Below is a small trained network, with its code and all its weights. Each question gives an input and a target symbol and asks what happens when units are switched off, that is, made to give their printed mean instead of their output.

import numpy as np


def w(rows, s, z=0):
    codes = np.array(rows[::2]) - 128.0
    scale = np.full(codes.shape[1], s)
    scale[-1] = z or s
    return codes * scale


def f(y):
    return np.maximum(y, 0)


def softmax(a):
    e = np.exp(a - a.max(-1, keepdims=True))
    return e / e.sum(-1, keepdims=True)


def log_softmax(a):
    a = a - a.max(-1, keepdims=True)
    return a - np.log(np.exp(a).sum(-1, keepdims=True))


def net(x, mask):
    ids = ['βγδεηθφ'.index(c) for c in x.split()]
    T = len(ids)
    res = E[ids] + P[:T]
    r = res
    for j in range(2):
        rows = slice(4 * j, 4 * j + 4)
        q, k, v = (r @ M[0][rows].T for M in (Q, K, V))
        z = softmax(np.where(np.tri(T) > 0, q @ k.T / 4**0.5, -1e9)) @ v
        o = O[0][rows]
        res = res + np.where(mask[j], z, o[:, -1]) @ o[:, :-1]
    y = f(res @ A[0][:, :-1].T + A[0][:, -1])
    res = res + np.where(mask[2:6], y, B[0][:, -1]) @ B[0][:, :-1]
    return log_softmax(res[-1] @ U[:, :-1].T + U[:, -1])


Q, K, V, O, A, B = {}, {}, {}, {}, {}, {}
E = w([
[77,118,166,226,122,97],'β',
[115,74,70,184,100,187],'γ',
[248,140,100,31,86,175],'δ',
[163,120,167,37,108,176],'ε',
[22,52,86,119,125,101],'η',
[205,31,111,132,230,173],'θ',
[166,69,50,228,172,119],'φ',
],0.015)
P = w([
[204,101,112,49,2,92],'0',
[97,143,140,85,164,149],'1',
[115,141,160,106,195,158],'2',
[135,144,181,116,223,166],'3',
[125,141,183,132,223,170],'4',
[121,132,189,147,218,176],'5',
],0.0084)
Q[0] = w([
[156,120,142,199,103,92],'H0',
[138,3,132,106,173,202],'H0',
[178,170,163,174,105,116],'H0',
[121,75,35,115,137,223],'H0',
[111,100,41,226,208,70],'H1',
[109,67,127,116,188,203],'H1',
[79,170,204,133,45,132],'H1',
[93,126,86,83,133,104],'H1',
],0.018)
K[0] = w([
[132,41,114,124,121,162],'H0',
[96,137,224,178,109,96],'H0',
[143,79,112,108,113,164],'H0',
[103,161,205,172,190,175],'H0',
[148,122,120,206,126,7],'H1',
[153,144,172,130,48,111],'H1',
[82,32,135,109,162,183],'H1',
[86,147,82,108,134,111],'H1',
],0.02)
V[0] = w([
[51,155,92,100,238,76],'H0',
[127,189,166,157,76,76],'H0',
[195,55,135,82,129,12],'H0',
[206,158,54,201,143,71],'H0',
[129,132,12,85,182,125],'H1',
[104,112,115,120,201,135],'H1',
[170,81,155,92,97,144],'H1',
[89,251,122,143,180,197],'H1',
],0.013)
O[0] = w([
[144,107,42,147,181,25,121],'H0',
[133,141,78,65,172,195,36],'H0',
[112,3,150,78,104,162,159],'H0',
[98,112,46,191,128,193,154],'H0',
[79,186,88,175,50,158,162],'H1',
[93,142,121,94,137,154,117],'H1',
[181,176,138,201,155,80,186],'H1',
[160,163,51,40,87,129,3],'H1',
],0.011,0.012)
A[0] = w([
[94,142,102,22,24,180,82],'N0',
[68,112,158,97,7,144,28],'N1',
[169,153,57,45,114,233,2],'N2',
[225,118,81,149,107,164,99],'N3',
],0.013,0.0024)
B[0] = w([
[210,60,25,118,96,205,159],'N0',
[127,205,82,126,191,43,254],'N1',
[34,111,250,193,149,21,168],'N2',
[155,145,55,117,71,127,215],'N3',
],0.011,0.0076)
U = w([
[120,115,94,169,120,169,73],'β',
[213,127,143,135,71,146,135],'γ',
[69,254,189,170,168,192,28],'δ',
[135,162,215,94,105,129,242],'ε',
[82,148,146,112,131,56,3],'η',
[125,169,144,108,160,173,214],'θ',
[174,41,202,152,81,156,150],'φ',
],0.0069,0.0026)

Each question gives the input, a string of symbols that net reads in full, and the target symbol t.
The units are the heads (4 rows each of Q, K, V and O) and the neurons (one row each of A and B). Each row of codes is followed by its name. A weight is (code - 128) times the scale printed after its matrix; where a second scale follows, it is the last column's (O, A, B and U).
mask holds one flag per unit, heads first, then neurons. A switched-off unit (its flag False) gives its mean, the last column of its rows in O or B, instead of its output. The means were averaged over made-up inputs and are rounded, as every weight is.
A unit's drop is (log p(t) with every unit on - log p(t) with that unit switched off) / (log p(t) with every unit on - log p(t) with every unit switched off).
The circuit of an input: a set's keep is (log p(t) with only the set's units on - log p(t) with every unit switched off) / (log p(t) with every unit on - log p(t) with every unit switched off). Starting from all 6 units, units are removed one at a time, each time the one whose removal leaves the highest keep (on an exact tie, the one counted first), for as long as the keep stays at least 0.8.
circuit, biggest first: the units of the circuit, biggest drop first
most important unit: the unit with the biggest drop
k most important neurons: the k neurons with the biggest drops, biggest first
which heads matter: for each layer, one digit per head in row order, 1 if its drop is at least 0.15 and else 0, layers parted by /
drop when u is switched off: that unit's drop, to one decimal
input γ φ θ β, target θ: most important unit	H1
input θ β θ φ ε, target η: circuit, biggest first	(H0, H1, N2)
input β θ φ δ, target φ: which heads matter	10
input γ β θ, target θ: circuit, biggest first	(H0, H1)
input β γ γ θ ε, target φ: 2 most important neurons	(N0, N2)
input β θ β δ γ β, target φ: circuit, biggest first	(H1, N1)
input θ ε θ, target ε: which heads matter	10
input θ φ δ θ θ η, target η: which heads matter	10
input φ β γ θ, target δ: circuit, biggest first	(H0, H1)
input θ β η θ δ, target η: 3 most important neurons	(N2, N3, N0)
input γ γ φ γ η δ, target γ: 3 most important neurons	(N3, N1, N2)
input η γ θ γ θ, target δ: 2 most important neurons	(N0, N3)
input φ θ γ, target δ: drop when N3 is switched off	0.1
input η ε θ β γ γ, target η: drop when H1 is switched off	1.2
input ε θ δ γ θ β, target γ: drop when N0 is switched off	1.7
input θ ε θ θ γ, target δ: most important unit	H1
